Below is a small trained network, with its code and all its weights. Each question gives an input and a class and asks what happens when units are switched off, that is, made to give their printed mean instead of their output.

import numpy as np


def w(rows, s, z=0):
    codes = np.array(rows[::2]) - 128.0
    scale = np.full(codes.shape[1], s)
    scale[-1] = z or s
    return codes * scale


def f(y):
    return np.maximum(y, 0)


def log_softmax(a):
    a = a - a.max(-1, keepdims=True)
    return a - np.log(np.exp(a).sum(-1, keepdims=True))


def net(x, mask):
    res = np.array(x, float).reshape(1, 4) / 4 @ E
    y = f(res @ A[0][:, :-1].T + A[0][:, -1])
    res = res + np.where(mask, y, B[0][:, -1]) @ B[0][:, :-1]
    return log_softmax(res[-1] @ U[:, :-1].T + U[:, -1])


A, B = {}, {}
E = w([
[252,191,169,226,85],'x0',
[136,217,26,101,149],'x1',
[141,175,246,100,63],'x2',
[255,160,191,102,178],'x3',
],0.0091)
A[0] = w([
[92,160,66,82,125,238],'N1',
[83,93,102,120,152,226],'N2',
[122,44,85,195,189,221],'N3',
[149,96,78,201,153,183],'N4',
[38,106,190,111,78,208],'N5',
[159,125,87,104,197,151],'N6',
[117,133,212,109,146,254],'N7',
[20,131,118,176,189,161],'N8',
[151,137,96,106,255,228],'N9',
[142,167,121,189,112,153],'N10',
[209,164,107,204,164,216],'N11',
],0.0093,0.0041)
B[0] = w([
[107,229,89,97,48,249],'N1',
[60,24,18,87,96,241],'N2',
[78,53,119,53,158,252],'N3',
[126,55,137,81,125,207],'N4',
[111,140,212,156,77,246],'N5',
[164,71,48,72,106,197],'N6',
[150,222,215,93,95,230],'N7',
[2,122,25,202,137,246],'N8',
[215,96,10,7,96,241],'N9',
[195,73,120,156,133,187],'N10',
[232,101,165,87,165,254],'N11',
],0.006,0.0083)
U = w([
[219,187,129,136,129,107],'0',
[93,189,126,190,206,3],'1',
[28,169,109,138,55,113],'2',
[65,80,166,108,134,124],'3',
[174,242,198,129,71,216],'4',
[93,149,56,78,180,77],'5',
[172,176,111,2,103,169],'6',
],0.0074,0.0036)

Each question gives the input, the list of numbers given to net, and the class t.
The units are the neurons (one row each of A and B). Each row of codes is followed by its name. A weight is (code - 128) times the scale printed after its matrix; where a second scale follows, it is the last column's (A, B and U).
mask holds one flag per neuron, in row order. A switched-off neuron (its flag False) gives its mean, the last column of its row in B, instead of its output. The means were averaged over made-up inputs and are rounded, as every weight is.
A unit's drop is (log p(t) with every unit on - log p(t) with that unit switched off) / (log p(t) with every unit on - log p(t) with every unit switched off).
The circuit of an input: a set's keep is (log p(t) with only the set's units on - log p(t) with every unit switched off) / (log p(t) with every unit on - log p(t) with every unit switched off). Starting from all 11 units, units are removed one at a time, each time the one whose removal leaves the highest keep (on an exact tie, the one counted first), for as long as the keep stays at least 0.8.
circuit, biggest first: the units of the circuit, biggest drop first
unit that matters most: the unit with the biggest drop
k most important neurons: the k neurons with the biggest drops, biggest first
drop of u: that unit's drop, to one decimal
input [5,-3,1,-6], class 4: circuit, biggest first => (N2, N8)
input [3,6,6,0], class 4: circuit, biggest first => (N9, N2)
input [-1,5,5,5], class 4: circuit, biggest first => (N2, N3)
input [-8,-4,-4,-7], class 2: circuit, biggest first => (N8, N5)
input [-8,-6,-1,-4], class 2: unit that matters most => N8
input [-8,6,-3,-7], class 2: 2 most important neurons => (N1, N8)
input [-8,-3,6,7], class 4: drop of N7 => 0.2
input [2,-5,1,3], class 4: drop of N7 => 0.1
input [-4,-7,6,4], class 4: drop of N7 => 0.1
input [7,7,-8,0], class 6: drop of N9 => 0.2
